In the rows, 128 means zero.
Each row of numbers stands for one thing and depends on some of the facts below. Use the named rows to name the rest.

Facts:
grunu: belongs to class; gesiklem: points at; suskom: is of sort
grunu(q_570, flanom); grunu(q_445, fligri); grunu(q_286, flanom)
grunu(q_441, zorek); grunu(q_834, zorek); grunu(q_167, zorek)
grunu(q_39, dravik); grunu(q_435, dravik); grunu(q_516, leve)
grunu(q_519, daskam); grunu(q_9, daskam); grunu(q_447, fligri)
grunu(q_630, flanom); grunu(q_247, fligri); grunu(q_703, flanom)
grunu(q_211, fligri); grunu(q_615, dravik); grunu(q_772, fligri)
grunu(q_332, zorek); grunu(q_683, fligri); grunu(q_97, fligri)
grunu(q_33, buklak); grunu(q_112, dravik); grunu(q_958, zorek)
grunu(q_673, flanom); grunu(q_988, leve); grunu(q_881, dravik)
grunu(q_365, buklak); grunu(q_263, zorek); grunu(q_661, zorek)
grunu(q_685, dravik); grunu(q_792, buklak); grunu(q_733, flanom)
grunu(q_400, leve); grunu(q_650, zorek); grunu(q_147, fligri)
grunu(q_83, dravik); grunu(q_603, dravik); grunu(q_348, zorek)
grunu(q_815, fligri); grunu(q_261, flanom); grunu(q_715, zorek)
grunu(q_687, zorek); grunu(q_127, flanom); grunu(q_437, dravik)
grunu(q_376, daskam); grunu(q_768, daskam); grunu(q_364, buklak)
grunu(q_190, leve); grunu(q_507, dravik); grunu(q_485, leve)
grunu(q_289, dravik); grunu(q_821, leve); grunu(q_707, dravik)
grunu(q_542, zorek); grunu(q_239, zorek); grunu(q_579, daskam)
grunu(q_317, flanom); grunu(q_657, daskam); grunu(q_852, fligri)
grunu(q_537, buklak); grunu(q_245, zorek); grunu(q_464, daskam)
grunu(q_144, buklak); grunu(q_809, flanom); grunu(q_122, flanom)
grunu(q_605, dravik); grunu(q_80, flanom); grunu(q_488, zorek)
grunu(q_178, dravik); grunu(q_912, zorek); grunu(q_56, dravik)
grunu(q_484, leve); grunu(q_133, buklak); grunu(q_820, dravik)
grunu(q_253, buklak); grunu(q_760, zorek); grunu(q_69, leve)
grunu(q_886, daskam); grunu(q_896, zorek); grunu(q_959, zorek)
grunu(q_763, flanom); grunu(q_817, zorek); grunu(q_175, leve)
gesiklem(q_286, q_445); gesiklem(q_834, q_772); gesiklem(q_519, q_792)
gesiklem(q_9, q_760); gesiklem(q_447, q_247); gesiklem(q_630, q_332)
gesiklem(q_703, q_886); gesiklem(q_615, q_239); gesiklem(q_683, q_263)
gesiklem(q_97, q_9); gesiklem(q_33, q_733); gesiklem(q_112, q_852)
gesiklem(q_958, q_365); gesiklem(q_673, q_605); gesiklem(q_881, q_69)
gesiklem(q_263, q_286); gesiklem(q_661, q_683); gesiklem(q_685, q_959)
gesiklem(q_792, q_175); gesiklem(q_400, q_834); gesiklem(q_348, q_661)
gesiklem(q_815, q_820); gesiklem(q_715, q_881); gesiklem(q_687, q_400)
gesiklem(q_127, q_435); gesiklem(q_821, q_167); gesiklem(q_542, q_245)
gesiklem(q_579, q_817); gesiklem(q_852, q_579); gesiklem(q_537, q_519)
gesiklem(q_245, q_821); gesiklem(q_144, q_464); gesiklem(q_122, q_147)
gesiklem(q_912, q_763); gesiklem(q_56, q_537); gesiklem(q_484, q_178)
gesiklem(q_133, q_33); gesiklem(q_760, q_715); gesiklem(q_69, q_56)
gesiklem(q_959, q_83); gesiklem(q_817, q_289); suskom(q_570, 548)
suskom(q_445, 739); suskom(q_286, 634); suskom(q_441, 27)
suskom(q_834, 548); suskom(q_167, 548); suskom(q_39, 27)
suskom(q_435, 634); suskom(q_516, 634); suskom(q_519, 548)
suskom(q_9, 634); suskom(q_447, 634); suskom(q_630, 739)
suskom(q_247, 634); suskom(q_703, 27); suskom(q_211, 739)
suskom(q_615, 634); suskom(q_772, 548); suskom(q_332, 634)
suskom(q_683, 27); suskom(q_97, 806); suskom(q_33, 739)
suskom(q_112, 27); suskom(q_958, 806); suskom(q_673, 548)
suskom(q_988, 739); suskom(q_881, 548); suskom(q_365, 634)
suskom(q_263, 739); suskom(q_661, 739); suskom(q_685, 27)
suskom(q_792, 806); suskom(q_733, 634); suskom(q_400, 806)
suskom(q_650, 739); suskom(q_147, 806); suskom(q_83, 806)
suskom(q_603, 634); suskom(q_348, 27); suskom(q_815, 634)
suskom(q_261, 806); suskom(q_715, 806); suskom(q_687, 634)
suskom(q_127, 27); suskom(q_437, 806); suskom(q_376, 634)
suskom(q_768, 548); suskom(q_364, 634); suskom(q_190, 548)
suskom(q_507, 548); suskom(q_485, 27); suskom(q_289, 548)
suskom(q_821, 739); suskom(q_707, 739); suskom(q_542, 634)
suskom(q_239, 548); suskom(q_579, 739); suskom(q_317, 634)
suskom(q_657, 739); suskom(q_852, 806); suskom(q_537, 739)
suskom(q_245, 806); suskom(q_464, 634); suskom(q_144, 739)
suskom(q_809, 739); suskom(q_122, 27); suskom(q_605, 634)
suskom(q_80, 27); suskom(q_488, 634); suskom(q_178, 739)
suskom(q_912, 548); suskom(q_56, 806); suskom(q_484, 634)
suskom(q_133, 739); suskom(q_820, 634); suskom(q_253, 806)
suskom(q_760, 739); suskom(q_69, 634); suskom(q_886, 739)
suskom(q_896, 806); suskom(q_959, 27); suskom(q_763, 739)
suskom(q_817, 634); suskom(q_175, 806)

Some things and their rows:
q_683: [117 144  93 177 158 166 124 153 146  90 145 134 183 179 120 123  66 144
 147 153 181 185 117 141 112  79 245  94 124 109 180 102 158]
q_441: [106 115 102 108 171 115 101 138 131 120 115 132 133 158 115 119 147 107
 120 117 144 120 141 129 129 103 114 101  71 125 113 142 107]
q_39: [124 111 100 112 176 116  98 141 132 119 114 134 137 156 106 125 148 107
 125 120 141 121 137 125 137 107 110  98  74 125 112 146 112]
q_768: [141 128 110 103 199 125  98 130 141 117 109 142 109 124 106 138 140 126
 115 129 158 123 109 115 127 122 107 107  99 113 102 139 119]
q_190: [ 95 132 117  91 150 107  96 117 133 130 107 128  94 124 164 116 125 145
  82 144 186 123 135 124 108 112 113 114 119 102 108 150 134]
q_912: [131 135 115 149 159 147 108 120 148  97 124 137 107 148 119 103 129 144
 117 113 137 137  79 134 132 115 127 123  97 119 126 127 101]
q_435: [136  94 100  84 155 117  92 161 142 147 113 138 103 127 103 123 128 123
 143 136 148 114 125 145 180  99 123 116  69 148  87 129  86]
q_488: [118  98 102  81 150 116  95 158 140 151 116 134  98 127 111 117 126 121
 137 136 149 112 124 150 171  96 127 119  64 150  93 128  80]
q_516: [ 88 101 115  71 108 106  93 149 128 168 100 128  89 116 158 108 109 148
 106 153 171 115 155 144 148  99 133 114  99 148  94 133 115]
q_9: [162 136 123 178 106 154 113 125 139 126  69 139  98 119 116  96  85 126
 129 109  71 102 139 109 221 143 160 143  89 184 112  85  73]
q_447: [126 108 111 107 110 164 104 140 140 154 119 131 101 147 107 106 101 171
 133 136 119 132 118 128 171 106 162 123 108 168 127 114 103]
q_615: [139 101 110 132 122 144 103 157 140 133 114 141 107 141 106 101 113 149
 145 123 117 131  94 148 182 104 142 121  84 165 108 113  85]
q_69: [107 152 196 168  50 151  90 148 127 175  79 101  65  98 159  75 108 193
 104 117  54 130 144 132 158  80 130 111 117 160 134 120  55]
q_733: [117 102 116  75 149 119  98 163 129 164  90 146  99 108 114 127 117 136
 123 143 145 114 133 134 151 113 134 107  91 161  80 118 114]
q_144: [117 142 119 114 154 173 118  99 128 140 113 121 122 189 115 123 122 157
 120 115 110 130 115 109 110 115 154 112 155 125 169 130 145]
q_760: [154 178 128 221 140 145 124  76 131  98  63 121 108 157 147  93 107  89
 115  80  59  84 153  99 189 145 138 147 107 130 158 106  72]
q_988: [ 89 129 116  99 156 102 109 118 112 139  94 128 113 155 173 119 131 130
  95 132 170 111 143 126  98 106 109 105 139 102 133 154 152]
q_852: [126  90  62  98  94 176 148  76 125  94 145 168 126 215  97  76 131 186
 100 108 118 116  38 110 110 173 109 133 156 173 147 132 178]
q_400: [107 137 111 149  87 134 137 103 124 102 122 147 119 154 155  77 107 171
  87 126 136 125  86 132  93 130 131 114 159 124 157 131 156]

Name these rows:
No name comes twice in this set of rows, the named rows included.
[112 128 105 167 142 148 116 142 133  97 124 141 149 172 121  98 117 131
 132 115 130 148 101 141 128 102 160 106  87 132 142 116 115] -> q_348
[165 193 143 216 118 137 126  77 145  94  83 119  99 120 123  88 109  99
 106  89  42  79 153 101 178 141 121 136 108 119 165 111  53] -> q_715
[125 139 130 149 160 141 124 126 110 124  85 147 127 155 135 115 126 141
 116 108 116 125  91 120 103 123 130 102 144 127 140 124 151] -> q_630
[125  99  90 151 125 154 118 127 124  97 119 150 144 191 105  87 137 146
 125  98 111 136  81 125 139 131 122 113  92 163 122 128 128] -> q_112
[146 155 115 143 127 157 129  93 142 107 123 130 118 156 106 105 109 147
 111 119 102 113 119 105 130 131 138 118 145 122 171 126 121] -> q_97
[ 94 108 124 116  78 132 105 146 126 152 100 132  93 131 161  86  96 173
 110 141 141 131 123 145 151 106 150 121 113 162 110 116 116] -> q_484
[120  99 102  58 145 136  91 146 141 169 116 125  97 136 103 130 116 145
 130 147 150 116 151 126 167 100 142 118  91 153 108 130 101] -> q_247
[129 127 105 152 149 154 115 115 144  90 126 147 110 159 121  94 125 150
 117 112 138 139  60 134 134 127 131 128 103 131 124 122 111] -> q_834
[112  50  60  93  82 162 127 126 124 120 126 174 102 191 108  65 126 169
 127 108 124 119  36 147 172 155 118 148  84 215  87 110 126] -> q_817
[123 132 100  92 203 129 106 123 132 136 117 125 133 171 123 147 125 122
 128 138 171 122 141 119 115  96 144 103 133  94 155 147 147] -> q_445
[124 134 119  95 189 120 102 130 136 125  96 143 103 112 119 135 135 132
 101 134 161 123 114 113 111 127 114 104 109 114  97 135 136] -> q_570
[134 141 112 145 143 132 128 118 139  95 133 146 124 152 111  99 128 131
 119 114 118 117  83 139 115 114 117 109 118 113 153 132 110] -> q_958
[127 135 103  99 176 105 116 120 140 112 131 141 120 137 108 121 145 109
 117 129 147 102 113 138 112 109  98 104 105  95 135 148 109] -> q_896
[126 126 114 151 139 142 118 185 138 127 111 154 137 119 124 121  63 150
 149 158 167 162  97 157 142  90 223 104 109 145 122  82 136] -> q_286

Now the same things, written a new way:
Known rows:
q_792: [140 115 111 144 109 134 143 103 118 126 115 125 128  98 115 120 119 140
 116 142 131 116 129 121 166 148 146 128 128 119 113 148 132 138 147 114
 128 127  88 137 143 123 156 138 117 140 131 158 121 121 116]
q_519: [130 129 112 124 135 126 126  92 126 142 126 130 138 138 108 126 139 114
  95 124 131 112  93 110 150 145 157 133 135 123 111 131 118 138 147 133
 131 130 128 131 140 138 130 138 130 144 132 154 129 134 162]
q_69: [134 129 115 139 125 147 129 128 137 154 136 133 164 136 140 114 148 138
 127 124 139 125 117 101 129 121 140 119 146 117 141 121 137 154 125 124
 144  85 101 138 136 115 137 153 124 139 117 144 149 146 131]
q_122: [140 129 131 122 128 142 152 137 128 149 137 141 127 106 134  98 127 136
 123 134 133 125 105 134 175  66 151 131 101 102 101 133 116 110 135 134
 104 135 130 130 149 132 117 129 129 144 134 149 121 120 117]
q_441: [136 130 128 131 132 131 126 109 125 143 128 130 131 113 125 112 120 127
 118 125 135 112 109 122 154 124 150 127  80 114 121 134 105 129 139 102
 111 107 131 134 156 122 145 138 136 143 138 142 124 135 140]
q_542: [134 121 142 115 138 144  94 165 144 164 137 140 147 145 146  98 136 132
 135 117 130 117 104 108 139  79 149 124 128 115 145 120 136 122 122 133
 110 126 143 137 146 121 110 136 113 141 134 118 137 149  88]
q_263: [136 125 136 122 142 158 146 109  99 136 121 141 149 135 110 139 142 147
 149 156 123 120 129 117 103 156 147 129 102 150 114 104 124 130 150 123
 122 144 148 137 147 148 109 147 114 135 140 127 134 132 114]
q_464: [115 164 161 135 143 100 102  98 135 146 138 116 152 133 124 158 124 123
 144 122 143 113 150  97 105 165 143 120  98 129 138 112 118 135 133 108
 138  46 173 137 144 111 127 139 130 130 140 119 152 143 143]
q_247: [124 123 112 144 129 157 137  96 129 146 138 124 165 131 129 135 144 131
 106 117 143 122 131 101  94 147 141 112 140 122 149 122 130 171 134  94
 151  71  91 140 136 106 154 153 128 138 115 151 148 150 170]
q_97: [148  98  98 125 135 156 172 130 113 153 120 138 128 111 145  92 137 142
 122 162 126 116 102 127 187  99 149 132 148  95 122 147 155 130 136 133
 104 141  87 131 149 138 139 129 109 137 139 154 108 137  89]
q_447: [137 107 106 122 135 169 139 146 142 169 140 137 160 147 152 100 165 138
 117 131 138 124  92 106 138  87 143 124 166  95 153 125 151 142 121 145
 137 120  97 135 138 127 129 142 107 142 121 144 138 146 109]
q_365: [124 138 119 149 104 137 122 111 138 135 130 120 166 123 117 137 141 132
 110 107 140 126 125  97 104 154 139 117 151 131 136 129 118 159 139 117
 159  89  91 143 130 105 147 159 123 143 110 154 166 133 161]
q_685: [145 133 169 122 143 138 163 149 111 153 140 137 129 104 140 122 113 149
 160 146 141 119 134 152 154  43 140 126  36 106  60 113 111  94 137 129
  83 114 191 128 170 141  98 129 173 134 141 132  89 120 121]
q_112: [148 129 118 130 126 136 149 130 132 162 139 137 131 108 141 100 124 138
 124 142 132 124 103 127 197  84 144 139 122  95 113 148 129 122 130 152
 101 105 118 129 149 138 135 123 128 141 127 155 134 137 129]
q_881: [138 125 111 128 123 141 137 103 114 153 134 132 141 120 119 123 131 128
 108 126 127 128 107 119 157 115 145 129 146 124  96 133 125 147 148 150
 126 116 101 133 140 133 135 137 139 141 119 163 124 138 173]
q_33: [138 137 136 117 120 129 122 108 110 153 125 137 142 115 113 144 109 147
 153 150 110 127 141 110 141 161 139 136 131 155 112 118 138 131 139 155
 120 103 124 141 142 134 117 129  98 124 139 135 149 148 107]
q_133: [144 131 134 108 123 142 130 130 114 161 126 148 141 123 127 115 114 151
 164 160 108 129 124 111 166 130 143 145 151 144 116 124 152 118 140 173
 110 137 130 139 141 149 101 123  90 129 140 128 149 142  83]
q_821: [141 108 129 108 119 161 117 119 104 144 123 142 142 119 113 126 116 147
 150 132 108 128 142 113 115 136 143 128 107 160 123 113 135 141 135 128
 101 136 106 142 148 127 120 144 125 130 136 131 128 159 106]
q_650: [138 114 127 108 131 155 129 109 103 138 117 141 144 131 110 126 125 139
 137 142 113 118 124 108 112 152 148 130 119 150 130 111 128 132 145 124
 114 148 121 138 144 139 121 139 106 137 141 134 144 143 106]

Which thing is each row?
No name comes twice in this set of rows, the named rows included.
[129 125 129 119 141 119 112 108 120 144 129 131 131 140 114 125 121 116
 112 125 127 111 101 116 141 128 154 129 105 131 104 124 113 133 145 128
 119 124 144 132 144 132 121 138 137 145 137 140 116 142 150] -> q_768
[144 137 147 109 130 137 127 134 105 161 129 149 139 123 126 127 109 155
 171 158 108 130 131 115 162 126 140 142 131 146 112 116 143 114 137 174
 100 132 144 139 146 151  99 125 103 125 145 126 140 135  82] -> q_144
[130  96 153 104 125 133  54 109 110 128 127 125 122 115  95 133  82 108
 101  77 111 110 135 119  84 115 158 110  57 165 110 115  92 145 130  82
  81 132 128 140 157  97 135 135 178 146 138 129  86 172 159] -> q_239
[133  80 157  89 114 170  76 189 139 158 135 139 138 121 139  98 119 136
 127  88 116 128 124 118 114  25 143 116 104 135 136 120 134 116 106 129
  64 143 117 139 149  93 113 130 139 142 124 118 102 168  83] -> q_615
[139 120 110 117 112 157 144 109 109 137 117 138 147 119 105 127 140 145
 129 140 115 131 123 109 129 160 142 134 141 158 118 123 136 143 144 137
 130 143  91 142 131 137 126 140  99 138 125 152 153 137 120] -> q_537
[126 138 155 117 107  89  38 101 144 170 145 113 135  95 131 142  64 116
 134  90 109 126 174  82 130 157 133 123 138 141 172 130 137 157 101 133
 100  14 114 146 139  83 161 109 122 123 129 119 151 200 136] -> q_605
[136 145 165 132 152 116 142 122 108 135 138 131 133 117 132 139 115 137
 155 143 144 107 139 141 126  93 149 120   3 116  76 111  96 108 135  95
 104 109 201 129 172 132 109 141 180 138 154 124  94 119 133] -> q_959
[132 142 121 145 118 121 120  78 109 147 134 120 141 107 107 151 107 123
 113 120 127 125 132 116 135 156 141 124 118 131  92 126 118 159 148 132
 135  68 114 135 143 127 147 132 153 136 121 164 131 144 193] -> q_289
[142 127 113 141 133 161 193 147 123 135 134 144 138 123 132 100 168 144
 115 148 152 125  91 144 160  71 149 128  98  98  75 126 110 111 150 128
 127 147 130 125 146 149 111 145 134 150 125 167 130  86 138] -> q_703
[124  55 134 110  97 182  75 155 136 120 121 120 151 113 105 121 125 123
  83  54 119 130 140 109  49  74 144  97  91 155 152 118 107 151 120  74
  95 151  65 146 137  58 150 154 156 151 114 139 105 170 142] -> q_435

The same things again, as new rows of numbers:
Some rows with their names:
q_447: [101 142 107 114 146 153  93 117 117 146 132 178 177]
q_959: [ 94 104 108 113 129 126 124 179 100 152 157 122 160]
q_56: [146  92  60 146 107 142 123 178  82 174 140 176 164]
q_605: [ 86 120  85 101 161 139 133 152 138 139 158 179 177]
q_464: [ 89 123  91  99 165 137 126 158 140 143 164 179 192]
q_144: [122 129 111 115 135 120 108 153 106 155 157 141 164]
q_579: [113 124 128 115 146 116 126 166 120 135 173 158 170]
q_852: [105 118 145 127 126 111 151 161 106 125 151 171 173]
q_657: [115 120 115 118 145 117 119 173 116 146 162 165 169]
q_485: [ 99 109 115 117 126 127 119 183 110 154 156 128 175]
q_650: [115 107  97 111 148 120 126 180  98 150 170 135 156]
q_516: [ 98 131  82  97 155 145 110 145 122 153 153 153 186]
q_39: [100 108 121 126 126 132 127 172 114 148 147 146 161]
q_332: [ 86 112  68  88 164 136 128 162 123 143 168 151 179]
q_834: [118 107 112 110 143 106 130 194  98 146 176 131 151]
q_615: [101 136  90 117 144 153 100 119 112 151 132 165 165]
q_886: [108 112 116 109 160 117 135 190 130 136 179 169 175]
q_809: [119 120 113 115 147 118 117 173 111 146 166 160 174]
q_127: [107 123 130 123 124 136 103 158 102 156 141 134 172]

Rows to name:
No name comes twice in this set of rows, the named rows included.
[120 110 125 129 142 116 128 183 106 142 163 163 147] -> q_507
[ 99 124 126 116 116 126 109 149  79 145 144 101 158] -> q_348
[104 109 112 113 153 116 141 185 125 135 174 173 160] -> q_178
[ 88 106  49 110 181 158 101 192 153 221  79 193 163] -> q_9
[114 124 114 111 146 112 126 169 121 145 170 152 167] -> q_33
[115 118 110 106 147 114 126 177 108 144 173 142 170] -> q_821
[107 117 111 113 125 104 155 171 111 147 156 146 175] -> q_253
[130 120 128 127 135 117 107 169  99 154 158 145 160] -> q_673
[102 113 124 119 129 129 120 177 116 153 149 145 176] -> q_80
[113 109 145 123 157 105 144 199 136 125 180 181 167] -> q_772

